Here is a tiny trained network, its code and every weight. The questions are about switching its units off for an input and a class, where a switched-off unit gives its printed mean instead of its output.

import numpy as np


def w(rows, s, z=0):
    codes = np.array(rows[::2]) - 128.0
    scale = np.full(codes.shape[1], s)
    scale[-1] = z or s
    return codes * scale


def f(y):
    return y / 2 * (1 + np.tanh(0.7978845608 * (y + 0.044715 * y**3)))


def log_softmax(a):
    a = a - a.max(-1, keepdims=True)
    return a - np.log(np.exp(a).sum(-1, keepdims=True))


def net(x, mask):
    res = np.array(x, float).reshape(1, 5) / 4 @ E
    y = f(res @ A[0][:, :-1].T + A[0][:, -1])
    res = res + np.where(mask, y, B[0][:, -1]) @ B[0][:, :-1]
    return log_softmax(res[-1] @ U[:, :-1].T + U[:, -1])


A, B = {}, {}
E = w([
[63,1,141],'x0',
[20,133,151],'x1',
[88,79,23],'x2',
[132,152,196],'x3',
[35,224,109],'x4',
],0.0063)
A[0] = w([
[175,110,44,187],'neuron 0',
[27,153,121,197],'neuron 1',
[35,156,114,211],'neuron 2',
[213,156,215,221],'neuron 3',
[35,150,135,201],'neuron 4',
[39,165,150,221],'neuron 5',
[164,152,252,217],'neuron 6',
[143,33,92,178],'neuron 7',
[112,35,112,202],'neuron 8',
[156,171,38,163],'neuron 9',
[159,129,2,190],'neuron 10',
[135,5,166,252],'neuron 11',
[224,182,177,170],'neuron 12',
],0.0079,0.0042)
B[0] = w([
[253,92,104,181],'neuron 0',
[64,153,66,209],'neuron 1',
[54,157,46,210],'neuron 2',
[121,162,250,237],'neuron 3',
[15,148,54,205],'neuron 4',
[2,183,89,221],'neuron 5',
[46,142,219,235],'neuron 6',
[169,24,116,205],'neuron 7',
[108,8,91,210],'neuron 8',
[191,196,65,171],'neuron 9',
[202,121,64,191],'neuron 10',
[83,66,140,254],'neuron 11',
[158,171,195,217],'neuron 12',
],0.0064,0.0058)
U = w([
[43,176,108,189],'0',
[113,186,254,145],'1',
[247,220,86,107],'2',
[139,21,110,103],'3',
[118,95,79,175],'4',
[178,171,116,131],'5',
[137,175,120,1],'6',
[57,203,63,78],'7',
],0.0068,0.0065)

Each question gives the input, the list of numbers given to net, and the class t.
The units are the neurons (one row each of A and B). Each row of codes is followed by its name. A weight is (code - 128) times the scale printed after its matrix; where a second scale follows, it is the last column's (A, B and U).
mask holds one flag per neuron, in row order. A switched-off neuron (its flag False) gives its mean, the last column of its row in B, instead of its output. The means were averaged over made-up inputs and are rounded, as every weight is.
A unit's drop is (log p(t) with every unit on - log p(t) with that unit switched off) / (log p(t) with every unit on - log p(t) with every unit switched off).
The circuit of an input: a set's keep is (log p(t) with only the set's units on - log p(t) with every unit switched off) / (log p(t) with every unit on - log p(t) with every unit switched off). Starting from the 12 units with the biggest drops (on a tie, the unit counted first), units are removed one at a time, each time the one whose removal leaves the highest keep (on an exact tie, the one counted first), for as long as the keep stays at least 0.8.
units of the circuit, in order: the units of the circuit, biggest drop first
most important unit: the unit with the biggest drop
k most important neurons: the k neurons with the biggest drops, biggest first
drop when u is switched off: that unit's drop, to one decimal
input [-6,-1,-4,-2,-3], class 1: units of the circuit, in order -> (neuron 3; neuron 6; neuron 12)
input [-7,-6,-5,-1,-7], class 1: units of the circuit, in order -> (neuron 3; neuron 6)
input [-6,-4,0,-3,8], class 2: most important unit -> neuron 9
input [3,2,-7,1,-8], class 1: 2 most important neurons -> (neuron 3; neuron 6)
input [6,-5,-8,0,-2], class 1: 2 most important neurons -> (neuron 3; neuron 6)
input [-6,0,6,-1,2], class 2: drop when neuron 6 is switched off -> 0.1
input [6,-4,6,-4,2], class 3: drop when neuron 7 is switched off -> 0.2
input [-1,-8,-8,-2,-1], class 1: drop when neuron 2 is switched off -> 0.0
input [-1,-7,2,2,-2], class 2: drop when neuron 5 is switched off -> 0.1
input [-4,-6,-7,-3,1], class 1: 2 most important neurons -> (neuron 3; neuron 6)
